Here is a tiny trained network, its code and every weight. The questions are about switching its units off for an input and a class, where a switched-off unit gives its printed mean instead of its output.

import numpy as np


def w(rows, s, z=0):
    codes = np.array(rows[::2]) - 128.0
    scale = np.full(codes.shape[1], s)
    scale[-1] = z or s
    return codes * scale


def f(y):
    return y / 2 * (1 + np.tanh(0.7978845608 * (y + 0.044715 * y**3)))


def log_softmax(a):
    a = a - a.max(-1, keepdims=True)
    return a - np.log(np.exp(a).sum(-1, keepdims=True))


def net(x, mask):
    res = np.array(x, float).reshape(1, 5) / 4 @ E
    y = f(res @ A[0][:, :-1].T + A[0][:, -1])
    res = res + np.where(mask, y, B[0][:, -1]) @ B[0][:, :-1]
    return log_softmax(res[-1] @ U[:, :-1].T + U[:, -1])


A, B = {}, {}
E = w([
[129,127,121,131],'x0',
[125,128,128,126],'x1',
[32,254,120,135],'x2',
[58,38,162,250],'x3',
[72,65,183,31],'x4',
],0.0059)
A[0] = w([
[148,132,133,149,136],'N1',
[186,95,175,119,92],'N2',
[99,61,183,179,162],'N3',
[183,167,135,95,113],'N4',
[167,191,10,160,131],'N5',
[173,155,75,61,134],'N6',
[206,112,57,187,129],'N7',
[104,84,206,38,163],'N8',
[168,104,141,134,85],'N9',
[39,141,144,122,166],'N10',
[178,164,139,167,155],'N11',
[178,160,92,142,82],'N12',
[46,158,96,145,114],'N13',
[144,172,124,67,112],'N14',
[62,67,99,211,180],'N15',
[98,118,188,96,128],'N16',
[209,44,140,124,151],'N17',
[174,97,143,134,85],'N18',
[111,97,115,116,246],'N19',
[93,104,130,181,84],'N20',
[116,111,124,115,253],'N21',
[189,75,121,112,163],'N22',
[135,93,150,182,102],'N23',
[95,113,156,181,179],'N24',
[169,179,136,131,166],'N25',
[165,155,136,81,178],'N26',
[150,140,136,165,75],'N27',
[173,143,132,217,115],'N28',
[190,172,130,85,125],'N29',
[138,139,85,102,91],'N30',
[150,158,81,154,202],'N31',
[37,210,129,87,109],'N32',
[31,184,84,146,115],'N33',
[103,194,155,129,89],'N34',
[101,123,93,157,218],'N35',
],0.013,0.0062)
B[0] = w([
[89,147,152,51,137],'N1',
[94,154,52,148,153],'N2',
[193,104,136,118,225],'N3',
[170,34,177,161,164],'N4',
[140,149,153,145,207],'N5',
[189,57,136,145,203],'N6',
[121,206,114,122,195],'N7',
[168,219,185,150,250],'N8',
[48,113,76,132,131],'N9',
[215,153,115,141,209],'N10',
[122,194,181,71,166],'N11',
[90,123,179,131,140],'N12',
[175,99,75,143,183],'N13',
[156,97,145,140,183],'N14',
[231,89,164,116,254],'N15',
[133,217,140,108,167],'N16',
[129,219,42,174,230],'N17',
[79,121,52,165,139],'N18',
[182,197,137,107,219],'N19',
[129,33,115,129,157],'N20',
[208,211,137,74,223],'N21',
[171,159,73,146,199],'N22',
[160,97,118,145,162],'N23',
[154,116,145,98,203],'N24',
[161,128,136,101,172],'N25',
[253,108,159,150,197],'N26',
[67,129,192,119,124],'N27',
[148,150,167,134,186],'N28',
[190,51,131,164,184],'N29',
[122,50,124,118,130],'N30',
[172,189,163,54,195],'N31',
[147,132,79,169,235],'N32',
[145,158,40,138,214],'N33',
[132,95,81,173,159],'N34',
[183,131,147,71,200],'N35',
],0.0069,0.0067)
U = w([
[154,144,155,144,254],'0',
[142,124,36,212,106],'1',
[143,180,208,122,139],'2',
[173,10,173,177,56],'3',
[145,140,137,79,231],'4',
[81,164,199,130,93],'5',
[32,125,143,101,50],'6',
[40,65,172,102,64],'7',
],0.013,0.0051)

Each question gives the input, the list of numbers given to net, and the class t.
The units are the neurons (one row each of A and B). Each row of codes is followed by its name. A weight is (code - 128) times the scale printed after its matrix; where a second scale follows, it is the last column's (A, B and U).
mask holds one flag per neuron, in row order. A switched-off neuron (its flag False) gives its mean, the last column of its row in B, instead of its output. The means were averaged over made-up inputs and are rounded, as every weight is.
A unit's drop is (log p(t) with every unit on - log p(t) with that unit switched off) / (log p(t) with every unit on - log p(t) with every unit switched off).
The circuit of an input: a set's keep is (log p(t) with only the set's units on - log p(t) with every unit switched off) / (log p(t) with every unit on - log p(t) with every unit switched off). Starting from the 12 units with the biggest drops (on a tie, the unit counted first), units are removed one at a time, each time the one whose removal leaves the highest keep (on an exact tie, the one counted first), for as long as the keep stays at least 0.8.
circuit, biggest first: the units of the circuit, biggest drop first
top k neurons: the k neurons with the biggest drops, biggest first
drop of u: that unit's drop, to one decimal
input [8,7,-7,8,8], class 2: circuit, biggest first => N8
input [6,3,-7,-3,-1], class 1: circuit, biggest first => N17; N22
input [8,-1,5,7,-4], class 4: circuit, biggest first => N35; N31; N24
input [-1,5,3,6,3], class 3: circuit, biggest first => N15; N17
input [-3,4,7,1,4], class 1: circuit, biggest first => N32; N33
input [7,-6,-3,-8,7], class 3: top 2 neurons => N6; N29
input [3,0,-7,-8,-3], class 3: top 4 neurons => N4; N6; N29; N26
input [-6,-2,-8,8,-7], class 1: top 2 neurons => N17; N7
input [-3,-4,-7,-7,-4], class 1: top 3 neurons => N17; N22; N2
input [-8,-4,-2,8,-4], class 3: top 2 neurons => N15; N20
input [0,-3,6,-1,3], class 1: top 2 neurons => N32; N33
input [2,-3,-1,7,-5], class 3: top 3 neurons => N15; N20; N8
input [2,6,7,5,0], class 1: drop of N8 => 0.1
input [1,-2,-6,6,-8], class 2: drop of N33 => 0.1
input [-4,-4,-8,-1,-3], class 1: circuit, biggest first => N17
input [-7,0,3,-7,5], class 3: drop of N6 => 0.2
